Below are the code and all the weights of a small trained network. Each question names an input and a class and asks about switching units off, where a switched-off unit gives its printed mean instead of its output.

import numpy as np


def w(rows, s, z=0):
    codes = np.array(rows[::2]) - 128.0
    scale = np.full(codes.shape[1], s)
    scale[-1] = z or s
    return codes * scale


def f(y):
    return y / 2 * (1 + np.tanh(0.7978845608 * (y + 0.044715 * y**3)))


def log_softmax(a):
    a = a - a.max(-1, keepdims=True)
    return a - np.log(np.exp(a).sum(-1, keepdims=True))


def net(x, mask):
    res = np.array(x, float).reshape(1, 7) / 4 @ E
    y = f(res @ A[0][:, :-1].T + A[0][:, -1])
    res = res + np.where(mask, y, B[0][:, -1]) @ B[0][:, :-1]
    return log_softmax(res[-1] @ U[:, :-1].T + U[:, -1])


A, B = {}, {}
E = w([
[116,132,109,144,125,21,9,94,118,119],'x0',
[139,133,143,135,130,129,130,113,141,138],'x1',
[116,118,108,132,134,159,108,144,105,121],'x2',
[116,148,123,177,157,145,130,147,104,124],'x3',
[122,144,112,136,151,125,137,129,118,143],'x4',
[103,52,67,180,187,121,123,158,244,102],'x5',
[219,96,157,109,142,99,87,243,119,188],'x6',
],0.016)
A[0] = w([
[78,115,108,164,95,80,95,77,102,137,118],'N0',
[88,59,83,174,154,78,93,138,188,111,109],'N1',
[122,154,100,158,115,59,3,89,123,130,167],'N2',
[79,161,122,152,95,163,116,74,162,116,174],'N3',
[160,126,132,109,144,77,89,172,118,162,133],'N4',
[121,156,165,98,91,182,176,84,76,139,248],'N5',
[156,90,147,135,154,88,72,214,182,195,99],'N6',
[110,54,71,163,169,130,158,143,233,109,173],'N7',
[129,187,171,112,89,121,93,133,69,179,149],'N8',
[82,140,107,102,118,144,176,85,85,98,190],'N9',
[169,123,122,142,87,149,165,225,151,178,159],'N10',
[163,94,119,140,153,104,74,166,136,143,127],'N11',
],0.013,0.012)
B[0] = w([
[178,167,81,171,120,20,118,104,130,94,182],'N0',
[180,56,162,154,188,106,178,34,137,102,220],'N1',
[156,177,114,186,96,3,93,108,106,54,248],'N2',
[143,133,70,85,141,126,150,114,141,19,193],'N3',
[127,105,191,150,129,109,106,155,102,146,202],'N4',
[94,161,176,92,170,138,151,102,33,123,238],'N5',
[93,94,194,178,123,128,147,112,70,163,236],'N6',
[88,99,118,113,143,186,206,76,206,123,254],'N7',
[163,130,118,86,67,124,26,196,127,105,209],'N8',
[88,154,178,146,131,149,149,85,87,72,203],'N9',
[147,74,102,86,106,191,134,154,118,216,213],'N10',
[93,67,191,168,114,126,77,69,98,156,199],'N11',
],0.013,0.026)
U = w([
[97,132,249,165,160,114,156,56,61,103,255],'0',
[141,222,87,129,86,84,97,118,114,46,6],'1',
[178,135,143,78,110,157,119,204,69,227,177],'2',
[157,145,182,173,77,84,22,212,125,138,51],'3',
[85,145,105,100,132,183,205,97,210,74,149],'4',
[159,111,73,168,141,90,139,55,193,67,13],'5',
[111,64,141,141,114,167,162,138,192,239,118],'6',
],0.011,0.003)

Each question gives the input, the list of numbers given to net, and the class t.
The units are the neurons (one row each of A and B). Each row of codes is followed by its name. A weight is (code - 128) times the scale printed after its matrix; where a second scale follows, it is the last column's (A, B and U).
mask holds one flag per neuron, in row order. A switched-off neuron (its flag False) gives its mean, the last column of its row in B, instead of its output. The means were averaged over made-up inputs and are rounded, as every weight is.
A unit's drop is (log p(t) with every unit on - log p(t) with that unit switched off) / (log p(t) with every unit on - log p(t) with every unit switched off).
The circuit of an input: a set's keep is (log p(t) with only the set's units on - log p(t) with every unit switched off) / (log p(t) with every unit on - log p(t) with every unit switched off). Starting from all 12 units, units are removed one at a time, each time the one whose removal leaves the highest keep (on an exact tie, the one counted first), for as long as the keep stays at least 0.8.
circuit, biggest first: the units of the circuit, biggest drop first
top k neurons: the k neurons with the biggest drops, biggest first
drop when u is switched off: that unit's drop, to one decimal
input [6,1,0,5,3,6,0], class 5: circuit, biggest first -> (N5)
input [1,4,-3,7,4,-7,0], class 1: top 2 neurons -> (N8; N6)
input [0,6,-4,-3,-2,5,-6], class 4: top 2 neurons -> (N7; N2)
input [0,-3,-3,1,-6,1,-8], class 4: top 4 neurons -> (N3; N6; N2; N11)
input [1,7,-8,3,0,-1,-3], class 1: top 2 neurons -> (N6; N1)
input [-2,4,-1,-4,1,0,5], class 2: top 2 neurons -> (N7; N1)
input [1,2,4,6,4,8,0], class 5: top 3 neurons -> (N1; N5; N7)
input [0,7,8,0,-1,4,-1], class 4: top 2 neurons -> (N2; N7)
input [3,0,6,-6,4,8,0], class 5: top 3 neurons -> (N5; N7; N9)
input [-7,-1,6,6,-3,4,1], class 6: top 2 neurons -> (N10; N3)
input [0,-7,-4,4,7,-3,8], class 2: top 2 neurons -> (N10; N2)
input [1,6,-8,8,-7,-5,-8], class 1: top 2 neurons -> (N3; N6)
input [-8,7,6,-8,4,4,-2], class 4: drop when N2 is switched off -> 0.0
input [-1,2,4,-8,-5,6,-6], class 4: circuit, biggest first -> (N7)
input [-1,-4,-7,3,1,1,-3], class 4: drop when N6 is switched off -> 0.2
input [-1,-1,-3,-1,-1,1,-3], class 4: drop when N6 is switched off -> 0.2
